(in the rows, 128 means zero)
Known rows:
[127 126 121 124 147 158 123 115 114 116 139 125 159 127 150 144 123 117
 119 118 120 120 121 116 103 145] : (1625)
[152  89 135 154 132 112 140 123 114 124 116 126 124 105 137 153 137 122
 129 106 189 141 137  94 176 161] : (771)
[227 129 127 143 208 154 152 100  79 180 111 134 154 135  92 136 115 123
 158  99 141  90 136 234  77  81] : (366)
[163 176 136  97 140 128 138 122 100 141 126 164 170 122 130 121 136 108
 151 147 158 133 133 167 119 100] : (83)
[120 123 135 110 142 147 121 114 112 123 159 135 151 131 108 120 136 118
 127 110 123 134 125 132 103 121] : (1194)
[170 136 141 149 141 157 139 130  86 166 129 151 136 142  88 142 155 143
 129 124 166 116 139 125 156 137] : (1020)
[138 132 127 129 137 122 144 114 139 117 109 112 131 125 143 139 124 116
 141 118 113 147 121 116 135 135] : (775)
[125 133 136 120 147 150 132 106 114 117 161 133 156 134 109 131 127 110
 137 114 131 133 124 116  98 126] : (884)
[170 134 133 169 125 154 180 143 181 112  97 166 130 172  68 190 115 131
 134 128 119 109 121 148 110 102] : (1624)
[167  80 133 168 156 126 127 114  71 159 152 132 134 120 101 127 124 125
 133  97 213 105 144 148 134 128] : (1598)
[ 93 113 143 179  62 135 123 168 153  80 121 146  96 147 104 187 109 132
  89 142 101 104 106  79 186 169] : (1781)
[147 116 146 131 127 118 141 136  93 128 153 165 154  88 125 126 139 100
 126 143 251 133 139  97 165 143] : (1702)
[125 116 147 176 102 120 142 163 158 113 119 134  83 147  55 148  86 123
 116 135  91  87  98 157 152 108] : (1303)
[ 71  85 109 108  97 143  95 131 143 107 149 123 143 144 158 100 147 125
  75 124 121 147 119 104  98 123] : (1523)
[144 117  85 178 149 131 112 143 138 117  93 101 126 108 222 143  98 121
 106 152 108  93 137 127 119 169] : (1300)
[146 139 143 120 142 145 162 146 153 139 120 153 124 141  69 168 123 171
 148 107 118  94 123 159 122 108] : (923)
[ 73 133 126 139 105 107 123 125 138 116 169 111 118 139 127 103  99 120
 141 138 141 131 119  96 118 118] : (1691)
[173 181 140 108 157 146 159 112 110 140 124 152 167 114 125 128 122  95
 150 157 168 130 126 143 108 109] : (934)

Facts:
[(1020),(1104),(1136),(1173),(1194),(1220),(1254),(1255),(1299),(1306),(1490),(1520),(1527),(154),(1558),(1589),(1624),(1696),(1702),(172),(1740),(211),(213),(274),(34),(340),(395),(430),(471),(492),(524),(546),(559),(567),(572),(591),(627),(628),(652),(655),(686),(687),(709),(712),(762),(83),(856),(884),(92),(934),(94),(942),(959)] κ muten
[(1061),(1081),(1103),(1175),(1238),(1303),(1329),(1379),(1484),(1539),(1576),(1580),(1598),(1691),(1699),(1717),(175),(24),(301),(366),(568),(620),(629),(630),(666),(851),(944),(981)] κ fidra
[(1089),(124),(1300),(1375),(1462),(1686),(279),(362),(558),(718),(835)] κ fista
[(1169),(1185),(1352),(1523),(1625),(1675),(1781),(206),(469),(565),(576),(991)] κ pludutak
[(1208),(1270),(1568),(683),(923)] κ dramil
[(1439),(196),(497),(776),(896),(912)] κ pludur
[(1481),(165),(1782),(529),(986)] κ poseski
ψ d <- (1020),(1539),(1589),(1598),(196),(469),(471),(591),(630),(83),(923)
ψ e <- (1061),(1194),(1303),(1329),(1352),(1527),(172),(430),(835),(991)
ψ g <- (1081),(1255),(1375),(1439),(666)
ψ i <- (1104),(1270),(1580),(1624),(1675),(1740),(1782),(301),(934)
ψ c <- (1136),(1169),(1175),(1238),(1299),(1306),(1717),(366),(492),(762),(851),(92),(981)
ψ a <- (1185),(1220),(1254),(1379),(1576),(1686),(1691),(1781),(206),(279),(529),(567),(628),(629),(652),(683),(712),(718),(776),(896),(944)
ψ b <- (1208),(124),(1484),(1558),(1568),(1699),(175),(24),(524),(546),(568),(686),(687),(709),(856),(912),(94),(959)
ψ h <- (1481),(1490),(1523),(34),(559)
ψ j <- (1520),(165),(558)
ψ f <- (497),(986)
Ω:
(1081) > (1481) > (1254)
(1175) > (620) > (1104) > (175)
(1185) > (558)
(1379) > (1061)
(1527) > (1136) > (1375) > (568) > (986) > (1220)
(1675) > (776)
(1702) > (1299) > (1558)
(206) > (1238)
(274) > (912) > (652)
(34) > (1484) > (1439)
(340) > (492)
(395) > (959) > (629)
(430) > (884)
(497) > (366)
(529) > (1523) > (1169) > (124) > (1624) > (1089) > (471) > (165)
(546) > (1306) > (576) > (1740) > (944) > (1303)
(565) > (1103) > (630)
(567) > (1194) > (1520)
(572) > (1717)
(627) > (1490) > (1696) > (923) > (172) > (1781)
(628) > (666) > (687) > (1580)
(683) > (1589) > (991)
(686) > (196)
(712) > (1598)
(718) > (24)
(83) > (301) > (1576) > (981) > (1352) > (559)
(835) > (762) > (213)
(92) > (1625) > (1539) > (1208) > (655)
(934) > (1173) > (1462)
(94) > (851)
(942) > (211) > (1255) > (154)
χ (973) <- (1020)
χ (1779) <- (1061),(1379)
χ (771) <- (1081),(1254),(1481)
χ (879) <- (1089),(1169),(124),(1523),(1624),(165),(471),(529)
χ (193) <- (1103),(565),(630)
χ (1430) <- (1104),(1175),(175),(620)
χ (1729) <- (1136),(1220),(1375),(1527),(568),(986)
χ (890) <- (1173),(1462),(934)
χ (1698) <- (1185),(558)
χ (74) <- (1194),(1520),(567)
χ (1094) <- (1208),(1539),(1625),(655),(92)
χ (1334) <- (1238),(206)
χ (855) <- (1255),(154),(211),(942)
χ (107) <- (1270)
χ (1730) <- (1299),(1558),(1702)
χ (1156) <- (1300)
χ (1441) <- (1303),(1306),(1740),(546),(576),(944)
χ (746) <- (1329)
χ (556) <- (1352),(1576),(301),(559),(83),(981)
χ (1571) <- (1439),(1484),(34)
χ (840) <- (1490),(1696),(172),(1781),(627),(923)
χ (1232) <- (1568)
χ (1607) <- (1580),(628),(666),(687)
χ (693) <- (1589),(683),(991)
χ (489) <- (1598),(712)
χ (542) <- (1675),(776)
χ (585) <- (1686)
χ (1438) <- (1691)
χ (1084) <- (1699)
χ (997) <- (1717),(572)
χ (1684) <- (1782)
χ (162) <- (196),(686)
χ (1473) <- (213),(762),(835)
χ (1535) <- (24),(718)
χ (573) <- (274),(652),(912)
χ (1683) <- (279)
χ (520) <- (340),(492)
χ (361) <- (362)
χ (1485) <- (366),(497)
χ (1428) <- (395),(629),(959)
χ (775) <- (430),(884)
χ (1643) <- (469)
χ (67) <- (524)
χ (958) <- (591)
χ (70) <- (709)
χ (130) <- (851),(94)
χ (271) <- (856)
χ (785) <- (896)
[(1020),(840)] Σ (1104)
[(1020)] Σ (492)
[(1084)] Σ (1782)
[(1103)] Σ (1481)
[(1103)] Σ (1220)
[(1232)] Σ (497)
[(1232),(687)] Σ (1702)
[(1270)] Σ (1729)
[(130),(1379),(154)] Σ (1762)
[(1329)] Σ (92)
[(1329),(568)] Σ (1270)
[(1334)] Σ (762)
[(1375),(34)] Σ (1484)
[(1473)] Σ (1779)
[(1490),(471)] Σ (172)
[(1527),(620)] Σ (175)
[(1527)] Σ (1020)
[(1539)] Σ (94)
[(1598)] Σ (771)
[(1598),(591)] Σ (1306)
[(1702),(567)] Σ (206)
[(1702)] Σ (74)
[(1729)] Σ (1379)
[(1781)] Σ (986)
[(24),(718)] Σ (1375)
[(34)] Σ (1568)
[(469)] Σ (712)
[(471)] Σ (709)
[(492)] Σ (34)
[(520),(568)] Σ (1300)
[(568)] Σ (469)
[(572)] Σ (896)
[(591)] Σ (124)
[(628)] Σ (1598)
[(628)] Σ (1334)
[(771)] Σ (856)
[(771)] Σ (1084)

Rows:
No name comes twice in this set of rows, the named rows included.
[145 130 120 139 163 127 149 126 141 157 135 124 118 138 101 133 114 163
 164 107 131  99 142 166  98 106] | (630)
[124 129 148 145 106 131 143 163 162 105 125 160 108 143  63 166 121 143
 124 123  96 106 116 138 151 125] | (172)
[137 164 125 103 133 141 134 128 118 126 120 138 160 107 170 124 122 104
 121 165 152 128 119 119 122 130] | (565)
[141 122  84 175 150 132 114 143 140 118  90  99 126 111 221 140  97 121
 108 155  97  95 135 131 115 167] | (362)
[150  97  84 229 102 135 130 175 192  88  56 123 101 157 177 181  84 115
  78 160  69  86 118 146 132 146] | (1089)
[235 169 131 122 192 137 161 115  82 190  91 146 155 114 113 116 114 109
 159 146 171  96 134 235  98  71] | (1175)
[ 82 123 104 161 114 108 110 138 144 112 144  99 113 125 178 109  94 119
 123 149 123 119 126  98 124 144] | (896)
[ 93 141 146 115  92 120 119 128 103 120 167 145 138 109 136 103 138 102
 118 165 207 150 130  61 158 146] | (628)
[242 152 136 160 197 198 147 108  43 210 103 144 160 160  72 144 169 140
 137 109 145 103 142 177 132 119] | (492)
[108 133  95 172 150 124 141 127 162 119 137  98 115 132 171 146  86 147
 153 132 125 102 140  93  98 154] | (1439)
[177 172 126 110 158 156 152 119 112 139 101 145 170 108 164 142 118 101
 132 159 156 117 123 140 112 127] | (1675)

Now the same things, written a new way:
Known rows:
[106 126 125 125 111 120  99 110 113 150 149 140 108 118 102 108 125 105
 116  95 115 131 122 141  96 160 150  92 107 120 107 124 155 118 115] : (1334)
[147 102 105 123 186 108 115 158 137  92 151 163 135 124 155 121 153  88
 148 109 142 139  77 145 144 138  65 131  97 144 118 146 127  91 170] : (944)
[115 127 127 135 112 112 113 121 114 146 153 140 108 127 100 113 121 111
 124  93 121 129 123 141 104 155 161 115 108 126  99 114 149 118 106] : (1684)
[118 129 126 135 110 114 114 120 115 146 154 140 109 125 101 113 121 109
 125  91 118 129 128 140 106 152 158 112 108 124 101 116 148 118 105] : (271)
[166 131 153 180 155  86  88 173 155 106 116 142 163 127 108 101 123  98
 169 132 144 134 154 105 157 169 126 154  77 108 100 131 143  81 198] : (1539)
[121 128 125 138 112 110 124 128 113 144 157 142  98 139  99 121 118 117
 133  91 128 121 129 140 109 151 163 136 112 136  93 102 139 121  91] : (1232)
[134 126 113 104 135 120 130 134 119 126 106 143  94 118 131 120 127 109
 147 126 154 128 123 145 121 128 128 119 130 134 108 135 145 137 164] : (1568)
[ 97 100 108 125 183 103 125 126 188  53 117 164 132 166 144 107 139  99
 128 126 128 104 100 143 121 122  57 167 135 168 119 142  56 101 192] : (172)
[125 136 137 138 105 111 128 122 102 137 155 139  99 139  96 120 109 118
 131  97 120 129 127 137 106 142 160 130 108 128  91 105 137 102  94] : (840)
[133 126 100 103 153 109 134 127 114 101  92 148  67 157 112 149 132 109
 149 120 147 112 141 118 139 116 130 153 177 164 104 127 110 148 175] : (1490)
[122 113  94 139 199  95 145 136 180  71 133 183 102 169 140 120 139 140
 115  71 182 103  58 156 136 136  43 163 107 145  98 139 100  86 166] : (471)
[150 102  94 154 215  87 174 118 146  64 138 152  93 153 138  93 173 146
  94  45 168 113  48 155 134 113   6 104 128  75  99 147 108  66 192] : (165)
[118 103  90 108 163 103 114 108 114 105  98 118  81 132 112 115 167  98
 109 108 119 114 158 118 127 112 121  82 193 106 106 133 116 159 193] : (1481)
[117 128 126 137 114 115 108 122 119 149 154 139 103 123 103 111 126 110
 124  92 121 129 126 143 106 157 160 115 105 125  99 114 149 123 107] : (556)
[141 109 107 106 167 110 107 162 121 101 136 153 133 122 147 130 141  79
 152 133 129 140 109 130 151 126 106 132 117 148 114 141 120 113 164] : (1576)
[144 123 115 108 159 113 129 131 109 114  99 135  94 139 129 122 136  96
 142 112 160 124 109 132 147 127  95 118 154 127 110 146 124 140 186] : (1520)
[100 110 131  97 143 108 100 157 139 103 110 117 167 147 147 108 112  71
 146 168 117 114 152 135 162 108 125 135 162 142 110 130  68 162 166] : (430)
[127 125 126 106 138 110 106 136 126 117 109 126 121 139 129 121 121  93
 134 135 141 120 129 133 147 127 117 125 155 132 106 130 109 154 165] : (1589)

Rows:
No name comes twice in this set of rows, the named rows included.
[126 124 124  95 132 111  96 142 122 129 105 120 122 135 127 122 120  84
 141 139 141 118 149 128 151 127 135 120 164 134 105 127 112 170 161] | (83)
[102 104 134 123 153 103 118 150 154  90 111 127 164 138 159 101 122  87
 134 154 136 113 113 147 151 112  79 146 144 143 114 128  73 142 178] | (991)
[127  97 103 134 183  87 142 115 159  57 142 129 123 150 133  99 175 117
 110 104 122 114 118 141 130  96  52 108 156 110 109 116  96 103 172] | (986)
[105 131 119 130 118 110 111 129 115 144 149 146 112 125 101 112 107 120
 117  90 124 128 126 139 116 145 166 107 105 114  92 123 147 112 105] | (879)
[143 118 120 143 175 100 163 130 150  51 118 152 121 143 147 116 146 125
 137 119 166 124  71 152 139 108  27 153 125 148 113 129 111  88 184] | (1781)
[116 115 117 102 137 108 119 147 111 106  88 121 130 118 139 127 133  90
 151 159 139 126 144 128 164 100 123 124 178 146 110 125 119 172 174] | (1185)
[130 117 109  93 152 103 122 154 114 105 102 124 118 141 134 132 129  90
 158 153 137 120 154 126 169 102 137 139 177 149 102 121 102 165 156] | (567)
[120 122 129 156 139  98 128 116 157 102 134 150 109 129 120 126 123 162
  73  70 180 103  67 158 110 132  56 115 103 100  90  97 148 110 146] | (1089)
[120 111 130 105 150 113 124 177 128 112 147 138 176 140 165  99 100  69
 166 155 107 132 116 152 146 115 121 142 104 136 108 142  73 102 147] | (1329)
[167 132 126 110 147 112 123 148 100 114 145 152 110 131 131 141 121 100
 143 105 148 145  76 138 139 137  90 125 104 132 105 134 141  94 145] | (568)
[151 145 148 109 116 108 111 121 132 122 152 128 112 147 117 132 110 126
 110  94 172 118  89 149 123 139  87 117 114 121  98 103 145 124 113] | (154)
[125 144 140 108  98 111  91 121 130 136 117 125 106 129 108 140 108 119
 112 119 161 111 125 135 120 141 127 116 138 137  98  96 152 164 137] | (1625)
[133 149 141  82  95 113  88 127 109 146 132 111 106 141 107 142  96 107
 120 123 151 117 135 136 135 132 148 112 151 131  94  99 144 171 111] | (572)
[142 131 119 104 148 109 115 127 121 109 114 134 101 136 120 127 135 108
 133 113 160 124 112 133 139 128 101 115 149 132 105 130 140 139 164] | (1558)

